Here is a tiny trained network, its code and every weight. The questions are about switching its units off for an input and a target symbol, where a switched-off unit gives its printed mean instead of its output.

import numpy as np


def w(rows, s, z=0):
    codes = np.array(rows[::2]) - 128.0
    scale = np.full(codes.shape[1], s)
    scale[-1] = z or s
    return codes * scale


def f(y):
    return np.maximum(y, 0)


def softmax(a):
    e = np.exp(a - a.max(-1, keepdims=True))
    return e / e.sum(-1, keepdims=True)


def log_softmax(a):
    a = a - a.max(-1, keepdims=True)
    return a - np.log(np.exp(a).sum(-1, keepdims=True))


def net(x, mask):
    ids = ['αβγδεζημπστφψ'.index(c) for c in x.split()]
    T = len(ids)
    res = E[ids] + P[:T]
    u = 0
    for l in range(2):
        r = res
        for j in range(2):
            rows = slice(2 * j, 2 * j + 2)
            q, k, v = (r @ M[l][rows].T for M in (Q, K, V))
            z = softmax(np.where(np.tri(T) > 0, q @ k.T / 2**0.5, -1e9)) @ v
            o = O[l][rows]
            res = res + np.where(mask[u + j], z, o[:, -1]) @ o[:, :-1]
        u += 2
        y = f(res @ A[l][:, :-1].T + A[l][:, -1])
        res = res + np.where(mask[u : u + 4], y, B[l][:, -1]) @ B[l][:, :-1]
        u += 4
    return log_softmax(res[-1] @ U[:, :-1].T + U[:, -1])


Q, K, V, O, A, B = {}, {}, {}, {}, {}, {}
E = w([
[201,200,40,151,134,132,137,129,89,144,154,109],'α',
[131,124,125,167,107,192,107,155,97,90,94,228],'β',
[103,183,129,187,110,94,115,59,143,158,133,111],'γ',
[178,85,158,169,99,88,79,147,83,148,194,103],'δ',
[139,180,127,138,80,187,116,179,101,252,69,176],'ε',
[111,132,76,66,105,102,99,159,127,222,43,140],'ζ',
[115,125,137,236,197,86,135,138,100,159,58,119],'η',
[153,78,104,120,110,86,217,83,106,150,49,178],'μ',
[51,128,128,99,72,127,182,171,158,201,139,103],'π',
[125,132,106,69,87,116,88,122,166,76,97,85],'σ',
[119,102,160,47,104,92,119,75,92,145,143,104],'τ',
[127,108,81,200,122,97,128,93,211,189,150,142],'φ',
[66,73,82,113,94,111,162,121,114,155,122,120],'ψ',
],0.017)
P = w([
[114,115,178,15,141,40,167,142,172,120,112,166],'0',
[171,161,175,88,143,170,255,186,164,128,129,85],'1',
[100,126,153,41,133,41,128,134,161,140,123,166],'2',
[162,160,153,111,130,176,211,166,157,125,135,83],'3',
[93,140,143,72,129,38,91,130,141,142,129,162],'4',
[164,157,126,145,136,182,185,161,155,120,135,83],'5',
[86,142,114,92,119,48,62,116,131,141,150,159],'6',
[163,163,102,169,124,192,153,145,135,105,141,81],'7',
[76,147,97,121,119,49,30,112,118,133,139,158],'8',
[163,163,80,202,118,196,132,134,131,107,158,81],'9',
[78,149,70,154,107,49,2,102,101,110,146,153],'10',
[161,166,70,221,108,191,112,138,124,88,137,72],'11',
],0.0091)
Q[0] = w([
[148,104,124,133,154,67,118,87,150,133,107,53],'0.h0',
[114,90,101,139,56,24,135,120,126,214,98,115],'0.h0',
[154,168,178,133,97,227,111,140,89,108,104,149],'0.h1',
[179,111,169,143,96,252,138,120,117,126,73,41],'0.h1',
],0.038)
K[0] = w([
[131,138,180,138,119,54,174,103,174,155,129,29],'0.h0',
[106,168,254,199,91,140,120,107,199,175,176,176],'0.h0',
[146,158,178,61,127,114,149,179,123,165,102,190],'0.h1',
[109,113,180,17,120,146,221,143,161,131,96,120],'0.h1',
],0.033)
V[0] = w([
[101,78,122,142,99,134,147,100,111,133,127,124],'0.h0',
[103,110,246,184,121,161,103,125,166,150,137,140],'0.h0',
[96,245,38,45,181,170,184,71,121,114,172,191],'0.h1',
[28,189,163,124,145,162,137,54,122,113,41,112],'0.h1',
],0.012)
O[0] = w([
[113,117,134,146,135,138,138,168,116,98,116,174,69],'0.h0',
[87,251,123,131,143,150,204,198,75,116,143,219,254],'0.h0',
[156,150,157,161,56,7,111,222,17,75,179,170,195],'0.h1',
[97,165,188,97,2,178,109,8,57,89,95,76,175],'0.h1',
],0.0037,0.0025)
A[0] = w([
[167,158,189,211,163,150,178,115,158,72,172,103,127],'0.n0',
[99,101,188,150,112,249,133,210,157,71,206,45,2],'0.n1',
[125,93,189,79,187,104,34,87,150,77,152,156,21],'0.n2',
[66,19,138,168,191,163,210,110,71,49,208,52,50],'0.n3',
],0.013,0.0048)
B[0] = w([
[70,81,63,80,232,157,90,126,85,150,146,114,254],'0.n0',
[190,149,80,137,129,2,114,118,167,103,99,216,184],'0.n1',
[125,110,82,165,129,175,195,122,130,188,148,176,179],'0.n2',
[82,164,197,172,99,126,145,225,165,97,182,72,171],'0.n3',
],0.0092,0.0033)
Q[1] = w([
[2,65,112,48,159,61,52,82,95,139,140,192],'1.h0',
[192,189,133,164,155,73,151,99,165,127,158,61],'1.h0',
[6,127,125,56,122,47,92,8,142,205,197,172],'1.h1',
[142,109,198,161,171,16,159,146,120,89,210,108],'1.h1',
],0.026)
K[1] = w([
[141,149,120,253,132,164,38,107,106,157,162,145],'1.h0',
[154,109,195,87,153,110,180,113,134,120,174,118],'1.h0',
[96,154,110,233,192,84,24,28,158,148,175,96],'1.h1',
[136,118,149,72,146,82,179,75,169,77,198,75],'1.h1',
],0.03)
V[1] = w([
[147,130,155,109,97,195,78,195,109,133,82,197],'1.h0',
[83,108,113,76,150,148,136,125,166,8,133,200],'1.h0',
[129,103,148,106,124,110,149,176,58,125,92,125],'1.h1',
[158,162,184,170,209,84,123,124,100,135,119,83],'1.h1',
],0.012)
O[1] = w([
[76,94,3,85,139,170,121,157,82,93,71,110,61],'1.h0',
[74,74,110,175,86,189,34,76,108,157,183,177,3],'1.h0',
[123,98,106,184,151,122,110,104,104,104,145,66,105],'1.h1',
[124,200,124,137,167,156,76,117,105,121,146,155,126],'1.h1',
],0.006,0.0064)
A[1] = w([
[159,48,184,96,154,83,44,81,137,90,18,182,4],'1.n0',
[123,163,199,109,42,87,92,113,50,91,114,132,41],'1.n1',
[135,34,152,93,121,112,139,21,192,25,130,132,5],'1.n2',
[199,141,148,143,183,252,169,168,67,89,152,81,70],'1.n3',
],0.014,0.0047)
B[1] = w([
[130,159,90,140,124,140,78,119,180,96,212,68,161],'1.n0',
[147,52,160,65,158,181,138,166,148,119,123,118,254],'1.n1',
[161,182,119,254,148,165,72,159,118,90,31,148,158],'1.n2',
[127,85,172,161,52,133,59,95,145,176,118,146,186],'1.n3',
],0.0098,0.0078)
U = w([
[204,123,140,143,153,60,100,232,56,107,180,146,89],'α',
[169,167,142,172,59,224,139,186,148,181,109,162,37],'β',
[172,103,174,82,136,200,133,157,137,92,149,105,196],'γ',
[102,253,151,128,154,149,137,69,93,118,140,89,252],'δ',
[197,116,67,171,213,240,200,196,195,191,174,107,52],'ε',
[194,102,80,109,93,115,113,91,156,163,154,44,80],'ζ',
[208,93,124,193,134,151,247,78,78,97,98,163,185],'η',
[96,92,91,125,113,151,107,144,139,101,145,172,170],'μ',
[77,126,124,175,70,147,203,169,175,100,178,56,134],'π',
[75,69,171,183,175,96,99,178,125,143,65,116,64],'σ',
[119,167,131,112,38,35,119,106,207,121,127,219,132],'τ',
[176,152,117,152,137,155,119,183,162,95,125,98,77],'φ',
[155,151,70,107,161,148,176,179,93,146,77,64,127],'ψ',
],0.0056,0.0042)

Each question gives the input, a string of symbols that net reads in full, and the target symbol t.
The units are the heads (2 rows each of Q, K, V and O) and the neurons (one row each of A and B). Each row of codes is followed by its name. A weight is (code - 128) times the scale printed after its matrix; where a second scale follows, it is the last column's (O, A, B and U).
mask holds one flag per unit, layer by layer, with each layer's heads first. A switched-off unit (its flag False) gives its mean, the last column of its rows in O or B, instead of its output. The means were averaged over made-up inputs and are rounded, as every weight is.
A unit's drop is (log p(t) with every unit on - log p(t) with that unit switched off) / (log p(t) with every unit on - log p(t) with every unit switched off).
The circuit of an input: a set's keep is (log p(t) with only the set's units on - log p(t) with every unit switched off) / (log p(t) with every unit on - log p(t) with every unit switched off). Starting from all 12 units, units are removed one at a time, each time the one whose removal leaves the highest keep (on an exact tie, the one counted first), for as long as the keep stays at least 0.8.
units of the circuit, in order: the units of the circuit, biggest drop first
most important unit: the unit with the biggest drop
k most important neurons of layer l: the k neurons of layer l with the biggest drops, biggest first
which heads matter: for each layer, one digit per head in row order, 1 if its drop is at least 0.15 and else 0, layers parted by /
drop of u: that unit's drop, to one decimal
input α σ τ φ γ ζ ε η σ ζ ψ, target δ: which heads matter => 01 / 01
input ψ ε φ τ ψ τ τ ψ μ β σ, target μ: which heads matter => 00 / 10
input ε α β μ φ π η, target δ: most important unit => 0.h1
input γ φ ε τ γ τ ψ, target γ: units of the circuit, in order => [1.n1; 0.h1; 1.h0; 0.n0]
input σ γ δ α, target ζ: units of the circuit, in order => [0.h0; 1.n3]
input τ ε φ ε δ ε τ, target ε: which heads matter => 01 / 00
input β γ δ μ η φ μ, target τ: units of the circuit, in order => [0.n0; 1.h1; 1.h0]
input ε τ γ δ, target α: which heads matter => 00 / 00
input ε μ γ σ, target φ: units of the circuit, in order => [1.n2; 0.h0; 0.n1; 1.n0]
input τ ζ α σ π, target α: which heads matter => 01 / 00
input ζ α η τ σ, target δ: units of the circuit, in order => [1.h1; 1.n1; 0.h1]
input ε γ τ ψ δ ε ψ π ε φ σ, target τ: 2 most important neurons of layer 0 => [0.n2; 0.n0]
input η σ η φ ε τ π α τ φ ψ, target τ: which heads matter => 01 / 11
input σ η τ, target δ: most important unit => 1.h1
input α τ γ ε ψ τ π η ε η τ, target δ: units of the circuit, in order => [1.h1; 0.h1; 0.n2; 1.n1]
input ζ μ γ μ μ β γ π μ, target γ: 2 most important neurons of layer 1 => [1.n1; 1.n0]
input γ β τ φ φ ψ μ π ε τ, target γ: 2 most important neurons of layer 0 => [0.n0; 0.n2]
input π ψ α γ τ ε μ σ, target φ: 2 most important neurons of layer 1 => [1.n2; 1.n0]
input δ ζ ε β π, target μ: drop of 1.h0 => 1.6
input ε γ α ψ ψ, target α: units of the circuit, in order => [0.h1]
input η π α π μ π τ, target α: drop of 0.h1 => 1.2
input φ ε π ε δ τ ψ μ γ τ, target γ: drop of 1.h1 => 0.1
input π τ π τ ε ψ η ψ μ, target δ: 2 most important neurons of layer 1 => [1.n0; 1.n1]
